Known rows:
K_759: [ 20   2   9   4   5  20  10 -16 -21  11 -11  -1  11  15  -3  19 -23 -13
  20 -10   5   7  -6  22  21  13   1   7   6   2 -24  -6  12  19   8 -11
 -12  -1  13   1  -9]
K_680: [  6  11   2   2  14  24  14 -22 -33   4 -11  12  12  13   0  24 -26 -25
   4 -25  11  -9   0  16  16  18  -5  -7   2   5 -20  -9   3  19   9   0
 -15   7   9   6  -4]
K_767: [  3  23  14  -3  13  18   5 -16 -46   2   4   2  16  20   2  12 -34 -14
   8 -12  -7  -1   1  36  16  20  -8  -2   1   8 -23 -15  -9  11   2  -9
 -10  16   3  -3  -4]
K_857: [  8   2   1   3  19  16  18 -10 -24   3  -2  14  -5  -1   4  22  -2 -21
   4 -19   2  -4   6   4  19  12   2 -15  -1  -7  -2   3  -3  10  -7   4
  -4  -7  -6  -3  12]
K_961: [  8  -3  -3   3  11  19  15  -4 -15   4  -4   9   1   0   1  29   2 -22
   5 -14  -3  -3   7  -2  15   9   9 -19  -4  -6 -17  -1  -2  14  -8   0
  -4  -6  -8  -2  14]
K_97: [  4   4   5   1  17  14  16  -4 -32   3   4  10  -2   0   1  25  -3 -22
  -2 -16   4  -5   6   8  17  15   0 -19  -4   1  -5  -1  -9   7  -9   2
  -3  -1 -12  -6  15]
K_28: [  6  -4  -2   3  13  18  16  -4 -20   0  -7  15   0  -1   6  24  -5 -19
   4 -16  11  -7   1   5  15  15   2  -9   3  -2  -7   4   6   9  -3   7
  -7  -4  -2   1   9]
K_203: [ -5   5 -13   7   9  25  15   5 -29 -15   7  12  -2   0  13  24 -17 -12
  14  -8  10   0  11  -2  22  13   3 -20  -3  15 -12  -4   4  12 -16   8
  -4  11   2  12  14]
K_474: [  5 -22  -4  -4  13  17  21   9 -16   6 -11   2   4 -16   8  41   6 -23
   6 -10  13  -2   7  19   6   4  -5  -7  12  12 -18   3  16   3   0   3
  -9   0  -3 -10   7]
K_911: [  5  -2  -5   6  -2  23  10   9 -18  -4   5   2   3   3   9  18 -13  -4
  25   6  -6  11   8   4  24   6  11  -5   0   8 -19  -2   9  11 -16  -4
   1   3   2   7   8]
K_746: [ 14  -6   5   5   8  13  11   0 -15   4  -3   4   0   3   6  15  -5  -8
  17  -3  -2   6  -2  15  19  12   5   5   6  -6 -10   5   9   8  -5  -2
  -3  -8   1  -4   4]
K_661: [ 11  -3  -8   3  11  16  19  -4 -30  -2   4  15  -2  -3   7  14 -14 -17
  -3 -21  -1 -19   6   2   9  29   0   0  13  -6  -9   7   2   3  -5   3
 -13  12   1   4  20]
K_646: [ 16  -4   6   4   9  11  12  -1 -15   6  -2   4  -2   3   5  15  -4  -9
  18  -4  -3   7  -1  14  21  10   6   3   4  -9  -8   5   6   9  -7  -3
  -3 -11  -1  -5   5]
K_723: [ 14  -3   3   5   9  10   9   2 -10   0   1  -1   2   4   3  19  -1  -7
  20  -1  -6   9   0  13  16  12   8  -3   1  -6 -19  -1   4  11  -9  -5
  -5  -5  -3  -7   9]
K_946: [ 18  -6  16   9   5  25   8   9 -14  -1  -2  -4  14   5  12  17   2  -1
  -1  -2   0  12  -6  20  14  17  14   2   1   3  -6  -4  12   4   4  -5
   5   0  -6  -3  14]
K_402: [ 12  -5   2  11  12  30  13   3  -6 -10  -9   5  14   1  14  28   6  -9
  -7 -15   8   1  -3   5   8  19  14 -13  -2   0 -10  -7  13  10   6   5
  -1   2  -5   3  19]
K_823: [  4  -5  -5   2   7  21  13   0 -14  -1  -6  11   6   0   4  29  -2 -20
   4 -12   2  -7   5   0  11  11   8 -14  -1  -2 -21   0   4  12  -6   4
  -6  -1  -6   1  12]
K_645: [ 26 -16   3   5  -3   9  14  10 -18  10   7  -3   0  -1  -3  15  -7  -7
  10  -2  -3  -2  -2   9  12  26   9  12  14  -1 -19   9  11   3  -6 -13
 -11   6  -1  -5  19]

Facts:
{K_942, K_266} γ K_656
{K_292, K_374, K_965} γ K_474
{K_475, K_562, K_137} γ K_371
{K_314} γ K_996
{K_37, K_987} γ K_675
{K_874, K_834} γ K_674
{K_40, K_882, K_418} γ K_617
{K_881, K_173, K_233, K_129, K_508, K_649, K_661, K_226, K_58, K_235} γ K_14
{K_283, K_680, K_196, K_316, K_493, K_124} γ K_294
{K_869, K_96, K_28} γ K_814
{K_359, K_983, K_288, K_995} γ K_203
{K_207, K_146} γ K_751
{K_273} γ K_702
{K_871, K_532, K_360, K_269, K_155} γ K_331
{K_79} γ K_465
{K_857, K_348, K_97, K_250, K_465, K_966, K_174} γ K_961
{K_447, K_143, K_721, K_624} γ K_226
{K_566, K_646, K_285} γ K_564
{K_674} γ K_735
{K_36, K_946} γ K_799
{K_693, K_688, K_221, K_455, K_446} γ K_70
{K_26, K_802, K_276, K_789} γ K_933
{K_297, K_600, K_490, K_261} γ K_841
{K_996, K_632, K_746} γ K_817
{K_675, K_617, K_859, K_13} γ K_106
{K_903} γ K_562
{K_474, K_933} γ K_739
{K_723, K_118, K_546} γ K_928
{K_564, K_299} γ K_289
{K_70, K_676, K_203, K_308, K_337} γ K_346
{K_543, K_45, K_76} γ K_449
{K_702, K_841} γ K_163
{K_830, K_645} γ K_508
{K_238, K_170, K_245} γ K_796
{K_657} γ K_823
{K_911} γ K_308
{K_427, K_450} γ K_960
{K_255} γ K_299
{K_130} γ K_170
{K_204, K_682, K_717, K_783, K_756, K_236, K_759, K_767} γ K_680
{K_656, K_197} γ K_913
{K_877} γ K_245
{K_6} γ K_496
{K_256, K_895} γ K_673
{K_912, K_372, K_712} γ K_207
{K_482, K_618} γ K_238
{K_496, K_350, K_673, K_804} γ K_498
{K_908} γ K_857
{K_752, K_402, K_799, K_331} γ K_538
{K_405, K_753, K_779} γ K_649
{K_458} γ K_661
{K_219, K_248} γ K_173
{K_831} γ K_844
{K_846} γ K_235
{K_22, K_406} γ K_76
{K_823} γ K_384
{K_991, K_988} γ K_282
{K_928, K_357} γ K_51
{K_556, K_519} γ K_197
{K_797, K_144} γ K_402
{K_167} γ K_450
δ (each to the one after it):
K_475 δ K_137 δ K_562
K_374 δ K_965 δ K_292
K_874 δ K_834
K_40 δ K_882 δ K_418
K_283 δ K_316 δ K_196 δ K_124 δ K_680 δ K_493
K_869 δ K_96 δ K_28
K_359 δ K_288 δ K_995 δ K_983
K_207 δ K_146
K_987 δ K_37
K_266 δ K_942
K_36 δ K_946
K_26 δ K_276 δ K_802 δ K_789
K_996 δ K_746 δ K_632
K_474 δ K_933
K_564 δ K_299
K_617 δ K_859 δ K_13 δ K_675
K_688 δ K_693 δ K_446 δ K_221 δ K_455
K_676 δ K_308 δ K_337 δ K_70 δ K_203
K_427 δ K_450
K_285 δ K_646 δ K_566
K_129 δ K_235 δ K_226 δ K_233 δ K_661 δ K_173 δ K_881 δ K_508 δ K_649 δ K_58
K_360 δ K_155 δ K_532 δ K_871 δ K_269
K_465 δ K_250 δ K_174 δ K_857 δ K_97 δ K_348 δ K_966
K_170 δ K_245 δ K_238
K_118 δ K_723 δ K_546
K_656 δ K_197
K_482 δ K_618
K_717 δ K_759 δ K_783 δ K_204 δ K_682 δ K_756 δ K_236 δ K_767
K_712 δ K_372 δ K_912
K_645 δ K_830
K_219 δ K_248
K_22 δ K_406
K_261 δ K_297 δ K_490 δ K_600
K_928 δ K_357
K_895 δ K_256
K_556 δ K_519
K_45 δ K_76 δ K_543
K_721 δ K_447 δ K_624 δ K_143
K_797 δ K_144
K_779 δ K_753 δ K_405
K_804 δ K_673 δ K_496 δ K_350
K_988 δ K_991
K_799 δ K_402 δ K_752 δ K_331
K_841 δ K_702
θ dukur <- K_942, K_475, K_374, K_881, K_96, K_273, K_79, K_680, K_562, K_857, K_447, K_566, K_532, K_297, K_70, K_802, K_617, K_137, K_538, K_688, K_233, K_646, K_490, K_632, K_348, K_28, K_427, K_130, K_129, K_508, K_498, K_649, K_6, K_197, K_496, K_859, K_269, K_661, K_746, K_831, K_261, K_991, K_174, K_928, K_556, K_624, K_294, K_804, K_455, K_493, K_299, K_446, K_759, K_331, K_357, K_14
θ kupo <- K_292, K_874, K_40, K_289, K_882, K_173, K_817, K_266, K_844, K_693, K_996, K_675, K_474, K_702, K_143, K_830, K_238, K_600, K_983, K_657, K_676, K_285, K_97, K_965, K_204, K_465, K_170, K_118, K_656, K_877, K_371, K_384, K_913, K_256, K_196, K_482, K_418, K_372, K_717, K_712, K_405, K_796, K_645, K_226, K_834, K_458, K_219, K_51, K_236, K_753, K_22, K_350, K_946, K_58, K_288, K_673, K_779, K_316, K_248, K_988, K_789, K_282, K_167, K_13, K_519, K_406, K_841, K_346, K_76, K_146, K_235, K_767, K_337
θ stoklam <- K_314, K_37, K_960, K_283, K_869, K_359, K_207, K_987, K_871, K_480, K_674, K_36, K_26, K_903, K_449, K_723, K_564, K_961, K_543, K_739, K_106, K_221, K_911, K_255, K_250, K_360, K_912, K_682, K_908, K_933, K_245, K_752, K_546, K_783, K_203, K_735, K_402, K_751, K_756, K_276, K_966, K_846, K_155, K_823, K_895, K_814, K_163, K_450, K_45, K_721, K_308, K_797, K_144, K_618, K_799, K_995, K_124

Rows:
No name comes twice in this set of rows, the named rows included.
[  8  14   7   1  14  17   8 -14 -32   0   0   6   8  13   8  10 -24 -10
  14 -11  -8   1   2  27  18  16  -4   3   5  -2 -14  -6  -1  10  -1  -3
  -8   5   5  -1  -3]	K_493
[  6   1  -6   9   3  20  11  10 -20  -8   9   1  -1   3  12  18 -16  -1
  28   5   0  14   6   6  26  10   8  -6   0  12 -15  -3   9  11 -17  -2
  -1   5   5   8  10]	K_995
[ 20 -11   3   2  -5  14  12   8 -24  10   7   1   4   0  -1  12 -12  -9
   6  -2 -12  -5   3   9  11  23   9  11  12  -3 -20   8   5   1  -9 -12
  -7   8  -3  -3  18]	K_458
[  4   8  -8   0  16  16  17  -8 -40  -8   9  19  -2  -1  12   9 -21 -16
  -7 -24  -9 -24  11   8   7  32  -5  -2  12  -6  -6   4  -6   0  -7   6
 -13  20  -1   4  21]	K_508
[ 12 -11  -1   5  10  16  17  -2 -13   5  -9  11  -2  -2   1  27   1 -20
   8 -14  14  -3  -2   1  17  12   6  -7   2  -4  -9   6  10  12  -2   5
  -7 -11  -2   0   9]	K_928
[ 26 -11  -2   6   2  11  15   2 -18   6   5   3  -2  -1   3   8 -12  -5
  12  -7  -8  -5   1   7  13  26   7  16  18 -10 -14  10  11   3  -6  -9
 -12   5   5   0  17]	K_447
[  9  18   7   1  13  18   5 -18 -30  -1  -1   0  15  19   2  16 -28 -12
  17 -12  -8   3   1  28  14  18  -4  -3   1   3 -30 -16  -3  18   2  -9
 -13  13   8  -1  -4]	K_756
[ -6   0   5  -1   7  14  -7   4 -17  -8   5  17  -3  11   2  26  -4 -21
  -7  -6  13 -14   0   3   5  24   1 -15   8   8 -10   5   8   2  -7   4
  -4   2  -4 -10  -6]	K_675
[ -2   1 -11   8   7  28  18   3 -31  -8   3  15  -5  -2  14  22 -19 -13
  15  -9  16   0   9  -3  27  11   3 -13   1  15  -3   2  10   9 -13   8
  -2   5   6  15  10]	K_70
[  6 -13   3  -5  13  12  13  10 -22   4  -2  -4   6  -9  13  26  -2 -12
  15   0  -5   7   8  34   9   4  -7   4  13   8 -17   1  10  -2  -4  -3
  -5   4  -2 -14   3]	K_292
[ 22  -9   3   4   0   9  14   8 -25   6  11  -1   1   0   0  11 -12  -7
   7  -4  -8  -5   1  12  10  28   6  11  14  -2 -18   7   5   0  -8 -11
 -11  11  -2  -5  20]	K_405
[ 10 -18  -6  -3  13  12  14   9  -6   2  -7  -7   6 -12  14  32   4 -10
  24   0  -6  11   8  27   6   0  -2   3  14   3 -24   0  17   4  -4  -2
  -9   1   3 -12   3]	K_26
[  6  -4   4   2  11  15  16   1 -24   4  -2  10   0  -1   0  28  -1 -21
   1 -13  11  -5   0   7  15  15   4 -14  -2   3 -11   2   0   9  -6   3
  -6  -3  -9  -5  13]	K_238
[ 11   8   0   1  12  11  12  -4 -35  -5  12   9  -1   3  12   1 -21  -5
   7 -11 -19 -10   8  18  12  28  -2  10  13 -10  -8   4  -4  -2  -9  -3
  -8  14   1   0  15]	K_881
[ 20  -8  -5   3  -2  14  12   4 -15   3   5   1   4   1   3  13 -10  -6
  12  -4 -18  -5   6   5  10  22  10   8  12  -9 -26   4   5   6  -9 -10
 -10  10   0  -1  19]	K_846

Now the same elements, written a new way:
Known rows:
K_912: [ 3  6  3 -6  4 -8  6 -6 -1 -6  7 -9  0 -7  1  0 -8 -8  4 -6  9  3 -8 -3
 -1 -1 -2]
K_965: [ -6  -5  -1   5   8 -10   1 -19 -12  -1  -8  -2  -1   8 -10   5   0   1
   3  -6  -2 -16  -5  -3  -8  -2   6]
K_292: [-11  -3  -3   3  11 -14   0 -18 -12  -8   2  -9  -4   3  -9   6  -4   1
   2  -3   2 -10   2  -5  -1  -4  10]
K_76: [-2 -6 -1  6  0  1  5  2  5  1 -7  5 -6  6  0  2  2 11 -2 -8 -5 -9 -4  4
 10 -2  8]
K_427: [  1   3  -4  -1  -4   4 -17   0  -1   2  -6   9   5   4  -2   2   5  -3
  -2   5   7   3   0   0 -16   3   2]
K_987: [  8   6  -1  -1   0   1  -2  -4  -2  -1  -2   2  -2   0  -5  -1   2 -12
   6  -4   6   1 -22  -2 -21  -7  -2]
K_675: [-13  -7  -5   4   3   2  11  -2  -1  -5  -2  -4  -9   1  -5   2  -6   5
  -5   0  -7   2   8  -2  17 -15   4]
K_759: [ -1   2  15  -5  -1  -2  -2  -7  -5   8   1  16  12  -3   6  -4  15  26
 -14   8  10  15  -4  -2  -6  12  -1]
K_273: [ -2   1  -3  -4   0  -2 -10  -4  -4  -1  -6   3   6   1   0   3  -2   0
  -2   3   6   2   8  -3  -7   2  -2]
K_646: [  1   0   0  -4  -1  -2  -9  -6  -4   2 -10   6   8   3   2   4  -2   2
  -2  -1   8  -2   6  -1  -5   6  -2]
K_562: [-1 -1 -4 -5 -1  0 -7  6  6 -8 -4  4  0  0  7  5 -6  7 -5 -2  9  6 10 -1
 11  1  4]
K_877: [-7 -2 -1  5  4 -3  1 -5 -3  1  1 -3 -4  2 -5  1  2  4 -1  0 -6 -6  0  0
  1 -2  7]
K_28: [-1 -2 -4 -5 -2  1 -7  7  7 -8 -4  5  0  0  8  5 -5  7 -6 -2  8  6 10  0
 12  0  4]
K_751: [  7   1  -1  -4  -1   2   7   5   5  -5  -4   1  -5  -3   3  -2  -4  -5
   3  -8   3   4 -14  -1   0  -9  -5]
K_995: [  4   8  11  -3  -5   1   5   8   3   1  17 -20   1 -17  16   5  -5 -19
  -1 -14   7   2  15   8  -6  -1   6]
K_357: [ 1  1  1 -4 -2 -2 -9 -5 -3  3 -9  6  9  4  2  4 -2  2 -2  0  7 -2  6 -1
 -5  7 -2]
K_817: [-5 -5 -4  6  1  2  3  4  4 -2 -3  2 -8  3 -1  1  2  9 -2 -4 -7 -4 -2  2
  9 -6  8]
K_118: [ -5   0  -3   7   0   1  -6  -4  -3   3   0   2  -5   5  -9   1   8   1
   1   1  -4  -7 -10   1 -11  -2  10]

Rows:
No name comes twice in this set of rows, the named rows included.
[  1   8  17  -8   4  -6  13  -7  -3   0  17   1   4 -13   5  -8  10  17
  -7   2  12  21 -17  -5  -1   4   0]	K_783
[  0   1  -7  -1   2  -2 -19 -12 -11  -3 -12   7   4   8  -7   4   2  -7
   1   3   9  -2  -4  -5 -25  -4   1]	K_374
[ -9  -4  -8  -9   7  -8  -3  -2  -7  -4  -4  -6  10 -13  10  -6  -3   2
  -2   7  -5   9  27 -14   1  -2 -11]	K_348
[  0  -2  -5  -3  -3   4  -8   7   5  -4 -10   9   0   2   6   2  -2   6
  -5  -1   4   5   6  -1   3  -3  -1]	K_498
[  8   3   3  -4   2  -5   6  -8  -3   0  -5  -1   2   0  -1   0  -4  -7
   6  -9   6  -3 -16  -2  -9  -2  -6]	K_37
[-15  -4  -2   3   6  -4   8 -12  -9  -2   3 -10  -3   0 -10   2  -6   0
  -3   4  -6   0  10  -3   7  -9   2]	K_600
[-16  -6  -5   3  11 -10   7 -22 -18  -6  -2 -12  -4   3 -15   4  -7  -4
   0   3  -4  -5   8  -7   0 -13   1]	K_789
[-17  -2  13   2   6  -2  16 -12  -9   5  14   0   0  -7  -5  -6  12  25
 -15  13  -4  18   2  -3   8  -2   3]	K_204
[ -5   0  -5  -6   7 -12 -12 -17 -12 -10  -6  -3   6   2  -3   7  -8  -3
   0   0  13  -1  10  -7  -7   0   2]	K_802
[ -2   5   9  -2  -6   6  12   5  -2   4  14 -22   1 -17  12   4  -8 -24
  -3  -8   1   7  23   7  -5 -12  -3]	K_221
[ -2  -1   2  -6  -4   6  15  13   7  -2   5 -17   0 -20  21  -5  -4 -16
  -3 -11  -6   7  20  -2   4 -17  -2]	K_203
[ -7   1  12   6   1   2   1  -5  -4   9  10  11  -1  -2  -5  -7  25  25
 -11   9  -1  11 -19   0 -12   4  11]	K_717
[  0   3  -5  -2  -3   2 -18  -3  -4   1  -8   8   4   5  -3   3   4  -4
  -1   4   7   1  -2  -2 -19   1   1]	K_261
[  0  -1  -5  -7  12 -12  11   1  -8  -6   4 -14   1 -20  10 -11  -7  -3
   8  -1 -10  13   9 -11  -4  -8 -23]	K_966
[  7   0  -3  -3   3  -1   7  -2   0  -8  -7   0  -5  -1   1  -1  -5  -7
   5 -10   4   2 -16  -3  -4 -12  -5]	K_739

